Here is a tiny trained network, its code and every weight. The questions are about switching its units off for an input and a class, where a switched-off unit gives its printed mean instead of its output.

import numpy as np


def w(rows, s, z=0):
    codes = np.array(rows[::2]) - 128.0
    scale = np.full(codes.shape[1], s)
    scale[-1] = z or s
    return codes * scale


def f(y):
    return y / 2 * (1 + np.tanh(0.7978845608 * (y + 0.044715 * y**3)))


def log_softmax(a):
    a = a - a.max(-1, keepdims=True)
    return a - np.log(np.exp(a).sum(-1, keepdims=True))


def net(x, mask):
    res = np.array(x, float).reshape(1, 7) / 4 @ E
    y = f(res @ A[0][:, :-1].T + A[0][:, -1])
    res = res + np.where(mask, y, B[0][:, -1]) @ B[0][:, :-1]
    return log_softmax(res[-1] @ U[:, :-1].T + U[:, -1])


A, B = {}, {}
E = w([
[126,49,225,167,74,222,178,57,99,196],'x0',
[228,117,110,192,220,201,25,112,189,132],'x1',
[147,150,254,91,23,88,54,168,200,128],'x2',
[114,131,130,126,141,139,131,141,147,140],'x3',
[174,40,135,117,149,86,219,103,247,32],'x4',
[123,138,128,145,124,126,131,119,128,121],'x5',
[149,69,69,217,43,84,140,225,136,186],'x6',
],0.0062)
A[0] = w([
[155,80,232,203,85,189,166,58,102,178,99],'N0',
[54,145,112,57,76,75,238,142,105,140,72],'N1',
[148,72,153,171,136,96,142,125,154,38,21],'N2',
[179,134,211,116,121,115,53,162,197,149,31],'N3',
[126,191,180,70,188,162,127,93,108,82,38],'N4',
[105,218,108,161,93,157,51,156,37,174,128],'N5',
[123,74,2,180,250,167,202,82,43,152,27],'N6',
[155,124,221,101,38,134,66,113,184,162,2],'N7',
[140,172,172,6,164,161,122,48,113,77,152],'N8',
[107,81,203,166,95,180,158,80,117,168,78],'N9',
[219,142,142,155,135,177,41,127,192,118,74],'N10',
[73,170,198,99,65,67,194,167,112,106,71],'N11',
[163,109,88,194,94,88,161,169,125,176,66],'N12',
[237,126,115,167,196,134,50,120,154,117,79],'N13',
[96,183,147,144,122,132,85,130,66,173,110],'N14',
[154,61,121,113,125,85,179,114,193,76,131],'N15',
[181,82,92,165,72,98,139,175,117,193,124],'N16',
[166,249,92,96,177,52,135,194,171,129,104],'N17',
[153,118,124,146,118,94,141,90,137,107,39],'N18',
[150,99,101,207,55,96,136,205,156,158,84],'N19',
[184,145,115,200,155,175,94,129,189,141,32],'N20',
[141,85,71,211,63,144,131,244,130,128,100],'N21',
[125,98,117,151,130,204,170,114,83,144,55],'N22',
[82,177,114,156,110,131,44,110,82,164,111],'N23',
[154,105,201,95,92,91,52,168,146,104,7],'N24',
[161,54,102,137,165,130,226,123,149,49,77],'N25',
[129,170,41,120,150,57,57,180,106,48,45],'N26',
[166,80,128,118,118,103,177,117,180,77,94],'N27',
[118,75,167,163,129,228,204,79,120,190,101],'N28',
[198,93,96,193,172,194,30,99,171,157,86],'N29',
[106,183,79,125,152,50,82,155,154,79,50],'N30',
[124,122,152,121,131,151,94,127,64,166,116],'N31',
[141,76,156,120,121,88,154,119,207,84,96],'N32',
[97,155,94,100,111,165,61,152,53,183,107],'N33',
[139,66,82,196,105,76,137,206,134,164,83],'N34',
],0.0068,0.0019)
B[0] = w([
[129,64,89,88,155,114,129,194,113,51,228],'N0',
[104,109,112,113,120,111,190,63,69,198,233],'N1',
[153,131,144,152,152,122,171,138,155,152,165],'N2',
[128,184,100,131,86,83,118,129,106,142,192],'N3',
[101,132,149,139,150,166,89,75,128,110,172],'N4',
[190,110,167,165,163,156,173,161,186,168,221],'N5',
[122,254,81,166,40,83,97,161,155,130,253],'N6',
[129,190,96,129,82,83,97,170,142,101,204],'N7',
[83,152,178,117,150,192,61,85,152,100,205],'N8',
[130,96,88,86,144,120,133,167,111,85,195],'N9',
[120,135,95,111,108,86,165,98,80,173,202],'N10',
[115,146,100,106,101,78,169,107,75,175,213],'N11',
[111,129,138,143,134,147,90,95,136,111,180],'N12',
[99,87,114,119,107,94,174,83,83,166,207],'N13',
[165,109,169,153,160,122,163,141,140,152,177],'N14',
[157,113,181,166,176,161,153,151,164,177,208],'N15',
[114,137,146,120,148,151,87,91,152,101,196],'N16',
[125,69,91,109,139,144,133,166,128,76,209],'N17',
[135,127,130,128,129,134,124,134,135,141,128],'N18',
[92,131,140,148,137,172,91,84,139,110,210],'N19',
[111,105,131,127,132,107,130,95,80,163,175],'N20',
[100,146,163,112,135,173,75,70,133,102,212],'N21',
[147,133,105,132,98,110,129,154,145,88,159],'N22',
[162,100,157,162,146,149,144,147,154,149,181],'N23',
[131,177,95,143,64,102,103,162,134,129,176],'N24',
[171,152,166,159,124,127,143,143,170,171,212],'N25',
[116,82,113,78,148,113,119,185,126,79,210],'N26',
[166,125,154,156,157,140,143,148,169,174,186],'N27',
[122,97,94,105,113,113,121,166,124,69,209],'N28',
[98,108,126,71,116,94,184,89,76,173,217],'N29',
[119,58,101,105,164,111,126,171,114,93,189],'N30',
[151,110,143,165,127,142,128,155,143,118,156],'N31',
[173,154,149,167,153,148,137,154,150,160,190],'N32',
[177,144,181,167,176,157,163,149,159,166,191],'N33',
[94,125,175,120,145,159,96,63,118,97,202],'N34',
],0.0091,0.007)
U = w([
[219,97,192,165,170,158,158,174,183,198,175],'0',
[124,20,70,82,147,126,119,210,117,38,184],'1',
[94,93,100,97,113,97,177,54,48,225,2],'2',
[132,248,79,148,63,99,89,177,156,126,211],'3',
[70,123,182,120,159,207,54,34,150,89,67],'4',
],0.011,0.0013)

Each question gives the input, the list of numbers given to net, and the class t.
The units are the neurons (one row each of A and B). Each row of codes is followed by its name. A weight is (code - 128) times the scale printed after its matrix; where a second scale follows, it is the last column's (A, B and U).
mask holds one flag per neuron, in row order. A switched-off neuron (its flag False) gives its mean, the last column of its row in B, instead of its output. The means were averaged over made-up inputs and are rounded, as every weight is.
A unit's drop is (log p(t) with every unit on - log p(t) with that unit switched off) / (log p(t) with every unit on - log p(t) with every unit switched off).
The circuit of an input: a set's keep is (log p(t) with only the set's units on - log p(t) with every unit switched off) / (log p(t) with every unit on - log p(t) with every unit switched off). Starting from the 12 units with the biggest drops (on a tie, the unit counted first), units are removed one at a time, each time the one whose removal leaves the highest keep (on an exact tie, the one counted first), for as long as the keep stays at least 0.8.
circuit, biggest first: the units of the circuit, biggest drop first
most important unit: the unit with the biggest drop
k most important neurons: the k neurons with the biggest drops, biggest first
drop when u is switched off: that unit's drop, to one decimal
input [-7,8,-2,-8,-8,-2,7], class 0: circuit, biggest first -> [N5]
input [-4,0,0,8,-3,-5,-5], class 4: 2 most important neurons -> [N8; N0]
input [3,-5,8,-8,6,2,3], class 3: 2 most important neurons -> [N7; N24]
input [-1,-2,-5,-5,-6,2,-7], class 4: 4 most important neurons -> [N8; N4; N25; N15]
input [-5,-7,4,2,-3,-1,7], class 2: 2 most important neurons -> [N11; N1]
input [-1,7,-3,7,6,4,8], class 4: circuit, biggest first -> [N21; N34]
input [-5,-8,5,-3,5,-1,4], class 2: 2 most important neurons -> [N1; N11]
input [2,-3,-8,5,-8,-5,0], class 0: 2 most important neurons -> [N5; N33]
input [-2,3,-3,8,1,4,0], class 2: 2 most important neurons -> [N7; N0]
input [6,-3,4,5,-6,-3,7], class 4: 2 most important neurons -> [N21; N19]
input [-3,5,-1,-8,-2,6,4], class 2: circuit, biggest first -> [N29; N13]
input [-8,5,8,4,-7,-8,6], class 1: 2 most important neurons -> [N17; N26]
input [-7,3,4,-4,7,-3,-4], class 0: 3 most important neurons -> [N15; N32; N27]
input [8,5,-5,4,-5,3,1], class 1: most important unit -> N0
input [-6,-6,6,-6,2,-6,-5], class 1: 2 most important neurons -> [N17; N6]
input [0,-2,-4,-8,4,-7,-3], class 0: circuit, biggest first -> [N25; N15]
input [-1,-6,-7,1,-1,-3,1], class 3: drop when N10 is switched off -> 0.1
input [2,4,-8,8,-7,-2,-5], class 3: drop when N6 is switched off -> 2.5
input [-7,-3,6,5,4,-8,3], class 1: drop when N30 is switched off -> 0.5
input [8,5,-6,-6,2,3,-5], class 1: circuit, biggest first -> [N0]
